Each row has a class, written after it.
-9, -72, -376, -122, -237, 23, 237, 13, -74, -255, 178, 80, -180, 81, -94, -351, 59, -102, 119, -33, -204, 182, 50, 70, -455, 295, -109, 79, 109, 15, 301, 94	J_11
227, 176, -294, -59, 89, 5, -198, 163, -148, 83, -203, -46, 153, 82, -37, 151, 19, -114, -499, -14, -275, 206, 60, -307, -413, 53, -363, 47, -26, -77, 303, -53	J_685
134, -85, -114, 451, 205, 126, -50, -9, 102, -325, 101, -350, -155, 205, -124, 667, 234, -315, -135, -449, -48, 65, -29, -44, -247, -29, -417, 55, -224, -230, -2, 47	J_979
421, 174, -231, -268, 39, -99, -427, 52, 37, 61, 405, 32, 20, 177, 460, 250, 410, -187, 183, -134, 82, -242, -148, -96, -167, 98, -58, 20, 97, -100, 114, -254	J_596
317, -256, -371, -584, -412, -201, 45, 366, 2, 240, -703, -171, 182, -380, 309, -131, 13, -540, 632, -248, 354, -307, 181, 376, -51, -531, 486, -380, -103, -93, 371, 240	J_394
193, -24, -419, 61, -71, -201, -153, -10, 253, -75, 134, -60, -288, 66, -112, -144, 198, 59, 195, -254, -119, -193, 42, -160, -6, 10, -1, -141, 111, -273, 10, -209	J_596
-81, 204, -99, -91, 148, 22, -170, 18, -37, 345, -143, -10, 303, -201, 304, -367, -44, -141, -172, 67, -127, -39, 96, -53, -80, -480, 80, 173, -35, 70, -10, 71	J_394
-91, 82, -182, 87, 159, 99, -138, -81, -72, 307, 348, -66, 185, -27, 108, -313, 124, -210, -183, 81, -271, -2, -6, -128, -205, -433, -69, 376, -56, 91, 42, 25	J_11
65, 167, -179, 26, -8, 54, -221, -155, 72, 99, 307, 25, -171, 78, 158, -30, 243, -296, 229, -208, -151, 22, -92, -254, -222, -223, -117, 110, -2, -275, -126, -24	J_596
18, -163, -136, -21, -216, -186, -411, 73, 107, 60, -417, 239, -32, 130, 58, 92, -347, -275, 41, 5, 184, -354, -88, -136, 182, -467, -10, -143, -109, -131, -31, -29	J_187
-41, -12, -683, -89, 167, 107, -128, 318, -188, -124, 211, -190, -246, 105, -222, 280, 311, -113, -124, -350, -62, 62, -168, -176, 23, 471, 24, -90, -49, -317, 656, -16	J_685
-99, 101, -278, -87, -209, -157, 18, -112, -259, 244, 15, -104, -112, -7, -238, -247, 4, -56, -102, 50, -248, -53, -4, -269, 32, 474, 356, -157, 16, -108, 294, -5	J_394
599, 611, -134, -114, -126, -294, -301, -379, 31, -20, 31, 234, -151, -25, 293, 235, 195, 304, -154, 320, -83, 368, -270, -154, -897, 675, -275, -102, 260, 292, -100, -335	J_394
92, 323, 27, -142, 113, 67, -12, -323, 3, 191, 505, -41, 234, -29, 257, -41, 225, -50, 67, 29, -417, 135, -88, -196, -272, -166, 40, 276, -40, 165, -326, 0	J_968
-108, -57, 51, 193, 577, -89, 331, 435, -268, -640, -393, -47, 543, 146, -621, -725, -175, 95, -507, -86, 236, -355, 33, 283, 236, -745, 422, 263, 99, 183, -106, 190	J_187
13, 73, -19, -120, -37, -81, 16, -6, 165, 180, 184, -31, 42, -151, 193, -574, -151, -166, 286, 75, -101, -142, 146, 269, -35, -264, 2, 170, -41, 150, 50, 132	J_968
281, 418, -400, -190, 60, 14, -115, 180, -425, 81, 374, -58, -27, 28, -348, 18, 190, 24, -332, 27, -70, -33, -170, -424, -68, 613, -163, 27, 83, -204, 364, -19	J_822
530, -60, -173, 150, -135, 95, 48, -38, 24, 42, 16, 182, -33, 233, 409, 373, 277, 34, -381, 101, -323, 30, 149, -278, -468, 124, -196, 160, 301, 48, 389, -243	J_979
21, 240, 65, 183, 89, 51, -61, -217, -195, 371, 611, 88, -74, 59, 59, -281, 131, -388, -195, 43, -268, 188, -69, -464, -275, -125, -47, 212, -43, 9, 129, -59	J_979
-234, 273, -162, 125, 159, 193, -97, -179, 201, 306, 339, -190, 73, -96, 232, -350, 60, -164, 104, -166, -348, 1, 3, -56, 126, -397, -7, 241, -108, -164, 41, 147	J_394
-157, 44, -488, 4, 76, 62, -158, 67, -147, 97, 110, -225, -93, 2, -58, -138, -6, -263, -239, -83, -291, -5, -63, -74, -50, 380, 87, 61, -65, -145, 479, 80	J_596
99, -60, -255, -185, 51, 3, -163, 229, -157, 156, 119, 17, -130, -242, -177, -342, -16, -16, 46, -55, -102, -44, -160, -26, 109, 201, 222, -65, -123, -108, 101, 26	J_11
3, -73, -432, 103, 46, 148, -209, 219, 205, -134, 276, -41, -299, 112, 60, 48, 251, -82, -43, -330, -106, 15, 9, -64, -58, -81, -311, -49, 7, -291, 227, -146	J_596
56, 346, -319, -94, 177, -335, -408, 131, 98, -222, -90, -31, -145, 216, 19, -126, -211, 149, -294, 131, -55, 285, 4, -130, -521, 364, -116, -81, 252, 95, 418, -431	J_187
103, -10, -384, 85, 11, -64, -142, 42, 42, -70, 52, -61, -211, 209, -82, 66, 173, -165, -10, -263, -215, 12, 103, -429, -219, 60, -80, -13, 16, -281, 207, -121	J_432
116, -46, -430, -68, 28, -69, -234, 268, -85, 283, 189, -73, -181, -53, -244, -140, 64, -19, -191, -131, -129, -48, 0, -241, 281, 399, 9, -138, -15, -312, 432, -114	J_685
-149, -101, -106, 23, 127, 72, -324, 29, 74, 77, 52, 95, -73, 149, 205, -2, 235, -201, 103, -172, -28, 204, -22, -315, -142, -230, 1, 5, -61, -114, 108, -188	J_432
348, 203, -395, -4, -94, -104, -60, -127, 116, -78, 284, -71, -235, 201, 6, 114, 61, -21, -36, -206, -382, 9, 28, -265, -383, 282, -300, -34, -33, -112, 291, -136	J_822
206, 239, -469, -206, 18, 34, -252, 100, -183, 299, -70, 66, -134, -225, 71, 48, 188, -12, -11, -132, -47, -207, -131, -203, 86, 303, 2, -22, 57, -394, 353, 177	J_968
-35, 127, -403, 139, 390, 104, -246, 94, 27, 219, 464, -260, 7, -91, -81, -490, 118, -428, 27, -350, -254, -185, -49, -101, 163, -419, 7, 336, -188, -301, 217, 164	J_979
-152, 232, -61, -4, 326, -12, -88, -114, -19, 40, 283, -28, 127, -71, -13, -437, 80, -128, 63, -104, -133, 99, -57, -89, -180, -288, -25, 263, -157, 87, -203, 78	J_432
279, 153, -158, 543, 139, -70, 32, -265, 2, -101, 406, -289, -185, 289, -446, -108, 71, -401, -50, -266, -384, -34, -155, -224, -128, 368, -159, 152, -227, -178, 274, 174	J_685
48, -259, -210, -135, -1, -105, -241, 82, 29, -121, 63, -14, -74, 199, -30, -57, 46, -133, 57, -116, -68, 30, 62, -30, -182, -104, 70, 46, -47, 27, -95, -243	J_822
36, 213, -370, -40, 70, 47, -171, 0, -82, 325, 8, -81, -92, -230, -85, -153, -96, -26, -110, -96, -375, -153, -141, -331, 268, 346, 142, -61, -125, -307, 250, 125	J_596
-72, 137, -138, -148, 103, -60, -198, -59, 78, 190, 271, 60, -2, -126, -3, -471, 29, 61, 214, -18, -147, -115, -7, -30, 72, -175, -64, 199, -118, -11, -232, 6	J_432
272, 431, -321, -112, 236, 32, -354, 33, -158, 402, 352, -83, 22, -129, 80, 25, 143, -147, -340, -136, -127, -26, -110, -235, 10, 196, -248, 217, 123, -455, 224, 46	J_979
176, 361, -128, -209, 24, 93, 28, -77, -305, 267, 196, 87, -29, -131, 141, 78, 210, -102, -8, -27, -168, 32, -126, -204, -235, 371, -112, 75, -79, -63, 370, 187	J_968
-75, 288, -130, 63, 125, 138, 28, -184, -35, 419, 251, 192, -129, -212, 260, -164, 229, -26, 118, -209, -89, 8, -9, -140, -99, -370, -276, 198, -103, -178, 224, 148	J_187
310, 20, -447, -266, -148, -249, -124, 62, -166, 180, -164, -61, -179, -81, -133, -47, 113, -38, 147, -87, -129, -246, -95, -146, -21, 569, 279, -261, -58, -131, 564, -75	J_596
25, -122, -170, 254, 90, -138, -190, -62, 169, -33, 52, -174, -65, 162, -158, -128, -9, -279, -14, -256, -155, 25, 44, -229, 5, 43, -13, -64, -143, -163, 106, -58	J_432
47, 272, -238, 65, 192, -22, -92, -82, -102, 202, 306, -126, -37, -100, -66, -195, 143, -171, 39, -85, -91, -200, -26, -10, -115, -52, -276, 318, -136, -82, 201, 151	J_979
-119, -206, -342, -231, 219, 439, -130, 556, -311, -145, 126, -65, -13, -356, -447, -899, -40, -347, 229, -315, -215, -57, -292, 327, 439, 143, 225, 154, -437, -267, 90, 516	J_979
235, -221, -248, -321, -45, 70, -253, 330, -221, 314, 91, 13, 41, -133, -26, -83, 101, -264, -45, -150, -135, -171, 42, -171, 309, 163, 167, -15, -100, -296, 92, 45	J_968
-127, -288, -314, -58, 167, 16, -415, 469, 173, -98, 180, -2, -48, 115, -48, -495, 159, -55, 6, -133, 70, 107, 104, 70, 109, -235, -57, 20, 89, -116, 71, -280	J_685
-47, -23, -136, -18, 123, 113, -48, -63, 12, 321, 178, -70, 158, -275, 188, -359, 157, -158, 153, -181, -180, -52, -22, -35, 68, -400, 194, 140, -99, -129, -144, 177	J_11
95, -147, -291, 43, 61, 112, -513, 102, 51, 110, 27, 92, -73, 240, 61, 25, 330, -237, -119, -133, -294, 229, -7, -406, -315, -240, -247, 72, -73, -147, 236, -273	J_968
152, 87, -179, 93, 210, 15, -225, -10, -19, 362, 220, 52, 151, -168, -46, -529, 83, -152, -56, -17, -162, 30, 45, -243, 122, -135, -62, 320, 23, -154, -24, 2	J_187
316, 143, -224, 79, 12, -48, -216, 169, -29, 76, 152, -112, -131, 71, -104, 289, 125, 175, -269, 62, -126, -81, 14, -372, 41, 625, -193, -99, 59, -128, 234, -218	J_432
60, -117, -526, -385, 43, -79, -375, 311, -133, 132, 34, -91, -83, -51, -237, -326, -119, -30, -74, -75, -192, -34, -46, -47, 186, 452, 173, -59, -94, -163, 402, -133	J_822
139, -222, -97, 164, 96, -150, -344, 21, 219, -148, 260, -163, 122, 373, -56, -333, 219, -75, -158, -41, -353, 289, 169, -223, -411, -69, -94, 67, 102, 84, -59, -487	J_11
-23, -41, -516, -272, 257, 101, -151, 179, -278, -159, 277, 82, -17, -124, -347, -322, 108, -264, -43, -227, -141, 167, -184, -110, -66, 233, -52, 287, -156, -162, -15, 128	J_979
-239, 23, -211, 312, 159, 289, -224, 66, 5, 10, 716, -93, -144, 67, -197, -314, 234, -71, -274, -122, -255, 179, -136, -191, 253, 495, -325, 77, -73, -219, 86, -39	J_596
62, 15, -459, -119, -82, -141, 61, 157, -182, 139, -85, -192, 1, -19, -387, -113, -96, -194, -217, -115, -166, -68, -22, -185, 74, 115, 210, -163, -38, -187, 459, 94	J_685
237, 116, -266, -207, -172, 26, -168, 95, -214, 396, 380, -93, -86, -153, -135, -121, 190, 60, -102, 10, -227, -44, -140, -122, 88, 531, -25, -117, -10, -234, 291, -16	J_11
-244, 32, -129, -164, 189, 135, -274, -2, -6, 396, 258, 204, -47, -192, 162, -539, 115, -204, 287, -99, -137, 10, -106, -161, 136, -543, 177, 202, -162, -93, -5, 62	J_968
66, 211, -383, -130, 68, 150, -237, 189, -155, 267, 269, -63, -185, -109, -72, 29, 156, 20, -149, -186, -163, -89, -163, -181, 302, 415, -8, -53, -72, -393, 370, 24	J_394
9, 131, 99, 475, 173, -19, -191, -320, 128, 442, 256, -252, 355, 277, 97, 252, -194, -550, -538, 47, -296, -301, 150, -402, 108, -743, -326, 470, -110, -115, -162, 20	J_596
-253, 72, -97, 291, 254, 172, -36, -57, 148, 0, 117, -354, 115, 155, -38, 118, -400, -270, -402, 101, -424, -115, 41, 109, 17, -564, -29, 519, -115, 81, -90, 171	J_968
-86, 425, -176, 466, 193, 14, 226, -56, 98, 215, 102, -176, -38, -142, -99, -110, -378, -214, -498, 85, 34, 7, 36, -105, 36, -104, -305, 159, 70, -74, 550, 305	J_432
-200, 240, -209, -122, 125, 162, 52, 21, -127, 215, 429, 8, -62, -242, 81, -596, 165, -5, 184, 51, -205, 31, -99, -16, -70, -107, 222, 203, -60, 119, 87, 142	J_432
-89, -137, -351, -347, -104, -14, -28, 138, -436, 250, -32, 210, -231, -87, -307, 153, 139, 163, -188, -54, 32, 18, -25, -336, 105, 343, 93, -105, -12, -222, 212, -116	J_822
139, 35, -580, -82, -12, -264, -269, 66, 73, 42, 123, -39, -642, 26, -223, 453, 80, -86, 100, -216, 130, -43, -31, -168, -199, 130, -164, -53, 54, -329, 247, -218	J_968
16, -64, -201, -65, -116, 52, -58, 55, 64, 38, 219, 66, -295, 85, 14, -138, 231, -65, 247, -7, -194, 199, -12, -172, -274, -94, 91, -29, 37, 38, 260, -202	J_968
-39, -146, -371, -766, -247, 44, -341, 153, -323, 88, -236, 250, 171, -221, 513, 8, 274, -235, 262, 0, 286, -6, -198, 394, -444, -215, 172, 30, 57, 19, -176, 154	J_11
